56 76 103 143 115 98
77 102 136 127 159 50
46 72 102 153 119 94
53 76 107 146 123 91
109 109 131 92 130 79
82 105 137 122 160 49
57 76 96 141 107 102
92 96 101 108 104 98
54 78 106 146 123 89
89 84 106 107 94 122
->
76 103 143 115 98 56
102 136 127 159 50 77
72 102 153 119 94 46
76 107 146 123 91 53
109 131 92 130 79 109
105 137 122 160 49 82
76 96 141 107 102 57
96 101 108 104 98 92
78 106 146 123 89 54
84 106 107 94 122 89

101 95 162 167 162 168 154 164 166 167
102 104 99 101 102 102 101 155 153 168
97 95 99 108 162 153 159 161 171 168
97 99 99 128 167 163 164 162 165 167
99 158 162 167 157 173 169 156 156 159
97 99 99 108 167 158 169 153 168 155
101 95 162 161 153 163 159 157 161 158
->
95 162 167 162 168 154 164 166 167 101
104 99 101 102 102 101 155 153 168 102
95 99 108 162 153 159 161 171 168 97
99 99 128 167 163 164 162 165 167 97
158 162 167 157 173 169 156 156 159 99
99 99 108 167 158 169 153 168 155 97
95 162 161 153 163 159 157 161 158 101

111 109 125 98 39 57 117 69 20 69 68 102 65 83 24
130 162 156 102 138 51 131 132 64 138 105 106 72 68 63
->
109 125 98 39 57 117 69 20 69 68 102 65 83 24 111
162 156 102 138 51 131 132 64 138 105 106 72 68 63 130

81 130 100 116
108 53 80 159
64 115 163 88
105 88 85 129
138 138 69 43
151 80 143 136
->
130 100 116 81
53 80 159 108
115 163 88 64
88 85 129 105
138 69 43 138
80 143 136 151

105 129 61 133 108 93 80 34 131 73 116
36 69 113 62 135 94 118 84 79 115 161
->
129 61 133 108 93 80 34 131 73 116 105
69 113 62 135 94 118 84 79 115 161 36

107 86 98 102 96 96 98 108
95 72 95 92 101 101 89 98
99 81 125 77 83 83 126 44
->
86 98 102 96 96 98 108 107
72 95 92 101 101 89 98 95
81 125 77 83 83 126 44 99
---
44 103 97 100 108 97 100 101 73 123 102 91 29
101 72 110 113 124 82 106 112 101 57 102 92 94
133 141 101 76 90 124 102 98 117 85 105 98 143
99 93 98 78 82 107 106 91 105 160 102 100 98
49 158 110 92 76 134 101 83 86 105 94 100 49
->
44 103 97 100 108 97 100 101 73 123 102 91 29
133 141 101 76 90 124 102 98 117 85 105 98 143
49 158 110 92 76 134 101 83 86 105 94 100 49

132 111 90 98 133 80 116
53 117 78 72 66 54 124
142 132 140 104 157 66 118
->
132 111 90 98 133 80 116
142 132 140 104 157 66 118

97 126 128 117 99 66 62 129
100 87 87 32 96 76 104 98
96 129 129 126 99 65 63 89
100 112 114 52 98 71 49 78
->
97 126 128 117 99 66 62 129
96 129 129 126 99 65 63 89

118 99 94 95 102 121
124 123 113 109 76 126
78 77 49 112 161 80
107 95 80 80 120 85
->
118 99 94 95 102 121
78 77 49 112 161 80

98 116 62 107 121
178 36 100 146 75
57 137 119 42 80
54 128 109 40 104
61 132 116 45 75
85 111 109 84 88
95 90 104 90 91
->
98 116 62 107 121
57 137 119 42 80
61 132 116 45 75
95 90 104 90 91

80 73 135 106 62 116 129 67 90 138 88 69
155 105 43 126 144 52 82 158 87 50 140 129
100 27 40 125 179 140 53 22 83 164 170 93
140 139 110 73 56 69 103 135 143 120 83 58
150 131 47 73 156 123 43 83 158 112 41 92
->
80 73 135 106 62 116 129 67 90 138 88 69
100 27 40 125 179 140 53 22 83 164 170 93
150 131 47 73 156 123 43 83 158 112 41 92
---
155 145 64 75 155
130 106 164 103 120
110 117 81 101 86
100 117 135 66 91
->
155 145
130 106
110 117

143 108 93
46 94 97
113 105 96
169 102 85
->
143 108
46 94
113 105

92 141 81 28 116
91 144 83 29 117
88 156 87 37 122
89 151 84 33 119
->
92 141
91 144
88 156

99 110 100 102
106 83 99 106
129 152 73 121
32 60 165 75
->
99 110
106 83
129 152

66 85
108 109
110 162
76 124
->
66 85
108 109
110 162

122 33 75 92
157 49 68 112
126 73 100 100
105 52 78 90
130 86 83 112
->
122 33
157 49
126 73

131 61
161 133
68 104
129 124
158 109
->
131 61
161 133
68 104

114 137 89 62
117 133 132 81
118 112 107 64
39 48 27 109
->
114 137
117 133
118 112
